Below are the code and all the weights of a small trained network. Each question names an input and a class and asks about switching units off, where a switched-off unit gives its printed mean instead of its output.

import numpy as np


def w(rows, s, z=0):
    codes = np.array(rows[::2]) - 128.0
    scale = np.full(codes.shape[1], s)
    scale[-1] = z or s
    return codes * scale


def f(y):
    return np.maximum(y, 0)


def log_softmax(a):
    a = a - a.max(-1, keepdims=True)
    return a - np.log(np.exp(a).sum(-1, keepdims=True))


def net(x, mask):
    res = np.array(x, float).reshape(1, 5) / 4 @ E
    y = f(res @ A[0][:, :-1].T + A[0][:, -1])
    res = res + np.where(mask, y, B[0][:, -1]) @ B[0][:, :-1]
    return log_softmax(res[-1] @ U[:, :-1].T + U[:, -1])


A, B = {}, {}
E = w([
[75,63,207,90],'x0',
[113,138,105,146],'x1',
[217,80,169,1],'x2',
[157,101,201,127],'x3',
[144,144,107,219],'x4',
],0.009)
A[0] = w([
[42,250,85,109,116],'neuron 1',
[155,213,143,119,164],'neuron 2',
[110,152,104,188,184],'neuron 3',
[111,151,149,143,158],'neuron 4',
[35,199,154,116,20],'neuron 5',
[137,166,195,101,136],'neuron 6',
[120,159,138,137,17],'neuron 7',
[61,160,148,142,224],'neuron 8',
[43,137,25,175,219],'neuron 9',
[118,132,139,121,18],'neuron 10',
[124,129,30,128,214],'neuron 11',
[143,131,92,148,47],'neuron 12',
[168,149,120,232,15],'neuron 13',
[137,213,91,63,200],'neuron 14',
[175,148,57,215,141],'neuron 15',
[86,110,219,159,222],'neuron 16',
[171,104,121,88,195],'neuron 17',
[148,178,158,54,252],'neuron 18',
[128,149,197,127,251],'neuron 19',
[81,145,128,207,165],'neuron 20',
],0.012,0.0027)
B[0] = w([
[81,251,103,127,207],'neuron 1',
[29,128,121,173,155],'neuron 2',
[92,150,90,99,202],'neuron 3',
[150,185,44,179,152],'neuron 4',
[71,163,99,139,170],'neuron 5',
[79,42,103,152,164],'neuron 6',
[105,148,63,118,134],'neuron 7',
[137,188,145,249,188],'neuron 8',
[89,207,130,98,250],'neuron 9',
[150,161,175,74,129],'neuron 10',
[9,137,202,83,188],'neuron 11',
[172,163,160,63,147],'neuron 12',
[223,143,70,35,191],'neuron 13',
[128,134,226,165,175],'neuron 14',
[135,182,108,3,215],'neuron 15',
[201,97,74,189,194],'neuron 16',
[100,21,153,158,183],'neuron 17',
[132,16,237,181,194],'neuron 18',
[157,70,103,184,171],'neuron 19',
[173,183,30,107,217],'neuron 20',
],0.0054,0.012)
U = w([
[193,153,92,51,111],'0',
[140,186,169,150,82],'1',
[213,108,90,226,252],'2',
[134,65,204,29,233],'3',
[100,160,160,79,113],'4',
[223,108,149,158,4],'5',
[2,141,97,211,126],'6',
],0.009,0.0027)

Each question gives the input, the list of numbers given to net, and the class t.
The units are the neurons (one row each of A and B). Each row of codes is followed by its name. A weight is (code - 128) times the scale printed after its matrix; where a second scale follows, it is the last column's (A, B and U).
mask holds one flag per neuron, in row order. A switched-off neuron (its flag False) gives its mean, the last column of its row in B, instead of its output. The means were averaged over made-up inputs and are rounded, as every weight is.
A unit's drop is (log p(t) with every unit on - log p(t) with that unit switched off) / (log p(t) with every unit on - log p(t) with every unit switched off).
The circuit of an input: a set's keep is (log p(t) with only the set's units on - log p(t) with every unit switched off) / (log p(t) with every unit on - log p(t) with every unit switched off). Starting from the 12 units with the biggest drops (on a tie, the unit counted first), units are removed one at a time, each time the one whose removal leaves the highest keep (on an exact tie, the one counted first), for as long as the keep stays at least 0.8.
circuit, biggest first: the units of the circuit, biggest drop first
k most important neurons: the k neurons with the biggest drops, biggest first
drop when u is switched off: that unit's drop, to one decimal
input [-8,-2,-1,-7,-1], class 4: 2 most important neurons -> (neuron 11; neuron 15)
input [1,-5,3,6,7], class 2: circuit, biggest first -> (neuron 15; neuron 11; neuron 9)
input [-3,-7,1,-8,7], class 0: circuit, biggest first -> (neuron 15)
input [-2,-7,-1,7,-7], class 5: 2 most important neurons -> (neuron 11; neuron 15)
input [-1,8,-3,4,5], class 0: 2 most important neurons -> (neuron 13; neuron 15)
input [-2,7,-3,8,0], class 0: 2 most important neurons -> (neuron 18; neuron 13)
input [-4,-2,-1,7,-2], class 2: drop when neuron 16 is switched off -> -0.1
input [6,6,-6,8,1], class 2: drop when neuron 16 is switched off -> 0.3
input [2,-5,0,7,8], class 2: drop when neuron 15 is switched off -> 0.1
input [-8,1,-8,-6,1], class 0: drop when neuron 20 is switched off -> 0.2
